[[33, 103, 21, 1],
[41, 99, 15, 3],
[103, 26, 1, 26],
[39, 1, 18, 101]]
=>
[1, 15, 26, 39]

[[-72, -51, 52],
[-37, -31, 37],
[-31, -56, -60],
[61, 31, -40],
[-59, 73, 78]]
=>
[52, -31, -31]

[[7, -84, 50, 45, 91],
[-59, 93, 56, -77, 5]]
=>
[91, -77]

[[28, -12, -19, -4, 10],
[-32, 52, 43, 91, 10],
[-83, 73, 26, -24, -2],
[-46, 64, 5, 50, 6]]
=>
[10, 91, 26, 64]

[[30, 93, 18],
[17, 92, 32],
[79, 7, 53]]
=>
[18, 92, 79]

[[90, 86],
[62, 59],
[76, 76],
[-91, -93],
[-47, -43]]
=>
[86, 62]
---
[[100, 105],
[73, 75],
[-49, -45],
[-62, -76]]
=>
[105, 73]

[[-2, 58, 94, 70, 69],
[10, 21, 65, 75, 72]]
=>
[69, 75]

[[-2, -30, -52, -10, 35],
[3, -42, -46, 6, 24],
[2, 48, 82, -29, -26],
[6, 56, 75, -12, -30],
[10, 85, 57, 3, -30]]
=>
[35, 6, 82, 56, 10]

[[36, -72],
[61, 62],
[-5, 79]]
=>
[-72, 61]

[[56, 30, -35, -54, 70],
[92, -21, -79, -60, 95],
[-24, 63, 37, 8, -12],
[-72, 56, 75, 37, -64],
[-52, -8, 37, 48, -61]]
=>
[70, -60, 37, 56, -52]

[[-101, 16, -27, -67],
[-38, 9, -97, -37],
[7, 17, -68, -10]]
=>
[-67, -97, 17]
---
[[69, 9, -8, -65],
[83, -7, -5, -63],
[-69, 0, 15, 67],
[-101, -14, 6, 63]]
=>
[69, -7, 15, 63]

[[62, -53, -52],
[-23, -17, 45],
[-28, 69, -66],
[70, 102, -17],
[-75, 107, 95]]
=>
[62, -17, -66]

[[17, 17, 2, 5],
[-103, 8, -6, 8],
[-14, 17, 8, -1],
[61, 0, -9, 5],
[-14, 3, 3, -9]]
=>
[17, 8, 8, 5]

[[-36, -28, -29],
[-63, -49, -52],
[61, 48, 50],
[89, 70, 73],
[59, 47, 49]]
=>
[-36, -49, 50]

[[-48, -7, -3, 62],
[84, -5, 3, -60],
[40, -34, -47, 48],
[92, -19, -34, -47],
[50, 3, 33, -30]]
=>
[-48, -5, -47, -47]

[[1, 21, 19, -55, -36],
[-34, -54, 76, -45, 65]]
=>
[1, -54]
